Below is a small trained network, with its code and all its weights. Each question gives an input and a class and asks what happens when units are switched off, that is, made to give their printed mean instead of their output.

import numpy as np


def w(rows, s, z=0):
    codes = np.array(rows[::2]) - 128.0
    scale = np.full(codes.shape[1], s)
    scale[-1] = z or s
    return codes * scale


def f(y):
    return np.maximum(y, 0)


def log_softmax(a):
    a = a - a.max(-1, keepdims=True)
    return a - np.log(np.exp(a).sum(-1, keepdims=True))


def net(x, mask):
    res = np.array(x, float).reshape(1, 4) / 4 @ E
    y = f(res @ A[0][:, :-1].T + A[0][:, -1])
    res = res + np.where(mask, y, B[0][:, -1]) @ B[0][:, :-1]
    return log_softmax(res[-1] @ U[:, :-1].T + U[:, -1])


A, B = {}, {}
E = w([
[67,157,2],'x0',
[127,129,128],'x1',
[235,33,73],'x2',
[42,11,135],'x3',
],0.0067)
A[0] = w([
[100,150,25,52],'N0',
[126,138,71,74],'N1',
[107,146,72,39],'N2',
[57,19,136,154],'N3',
[206,206,107,115],'N4',
[145,146,124,139],'N5',
[179,187,115,154],'N6',
[169,172,121,136],'N7',
[165,104,103,90],'N8',
[233,60,57,78],'N9',
[181,109,251,1],'N10',
[47,205,180,59],'N11',
[151,156,123,138],'N12',
],0.019,0.0024)
B[0] = w([
[238,146,70,216],'N0',
[180,147,97,172],'N1',
[197,134,103,175],'N2',
[55,8,113,242],'N3',
[58,32,117,222],'N4',
[120,103,131,151],'N5',
[79,60,114,198],'N6',
[100,72,126,180],'N7',
[101,171,143,169],'N8',
[90,231,213,249],'N9',
[251,159,39,232],'N10',
[83,217,217,233],'N11',
[123,87,140,160],'N12',
],0.03,0.011)
U = w([
[41,28,90,105],'0',
[72,253,204,254],'1',
[228,162,14,53],'2',
],0.0081,0.00029)

Each question gives the input, the list of numbers given to net, and the class t.
The units are the neurons (one row each of A and B). Each row of codes is followed by its name. A weight is (code - 128) times the scale printed after its matrix; where a second scale follows, it is the last column's (A, B and U).
mask holds one flag per neuron, in row order. A switched-off neuron (its flag False) gives its mean, the last column of its row in B, instead of its output. The means were averaged over made-up inputs and are rounded, as every weight is.
A unit's drop is (log p(t) with every unit on - log p(t) with that unit switched off) / (log p(t) with every unit on - log p(t) with every unit switched off).
The circuit of an input: a set's keep is (log p(t) with only the set's units on - log p(t) with every unit switched off) / (log p(t) with every unit on - log p(t) with every unit switched off). Starting from the 12 units with the biggest drops (on a tie, the unit counted first), units are removed one at a time, each time the one whose removal leaves the highest keep (on an exact tie, the one counted first), for as long as the keep stays at least 0.8.
circuit, biggest first: the units of the circuit, biggest drop first
k most important neurons: the k neurons with the biggest drops, biggest first
drop of u: that unit's drop, to one decimal
input [8,-5,3,-8], class 0: circuit, biggest first : (N4)
input [5,5,5,-2], class 1: 2 most important neurons : (N9, N10)
input [3,-6,5,4], class 1: 2 most important neurons : (N9, N4)
input [7,-3,-1,-7], class 0: 4 most important neurons : (N4, N10, N6, N7)
input [0,7,3,2], class 1: 3 most important neurons : (N4, N9, N6)
input [-5,-1,-2,-5], class 0: 2 most important neurons : (N4, N0)
input [1,4,-3,-4], class 0: 2 most important neurons : (N9, N4)
input [-8,6,8,4], class 1: 2 most important neurons : (N9, N0)
input [3,1,2,-1], class 2: 2 most important neurons : (N11, N3)
input [-7,1,-8,7], class 1: 2 most important neurons : (N11, N4)
input [-3,0,1,1], class 2: 2 most important neurons : (N11, N4)
input [-2,-3,4,-5], class 0: 3 most important neurons : (N4, N11, N6)
input [-6,-4,6,1], class 1: 2 most important neurons : (N9, N0)
input [-8,3,3,-3], class 2: circuit, biggest first : (N10)
input [-3,-7,5,-4], class 1: drop of N9 : 5.6
input [-3,0,-8,5], class 1: drop of N11 : 8.2
input [2,-1,4,-1], class 1: drop of N9 : 0.1
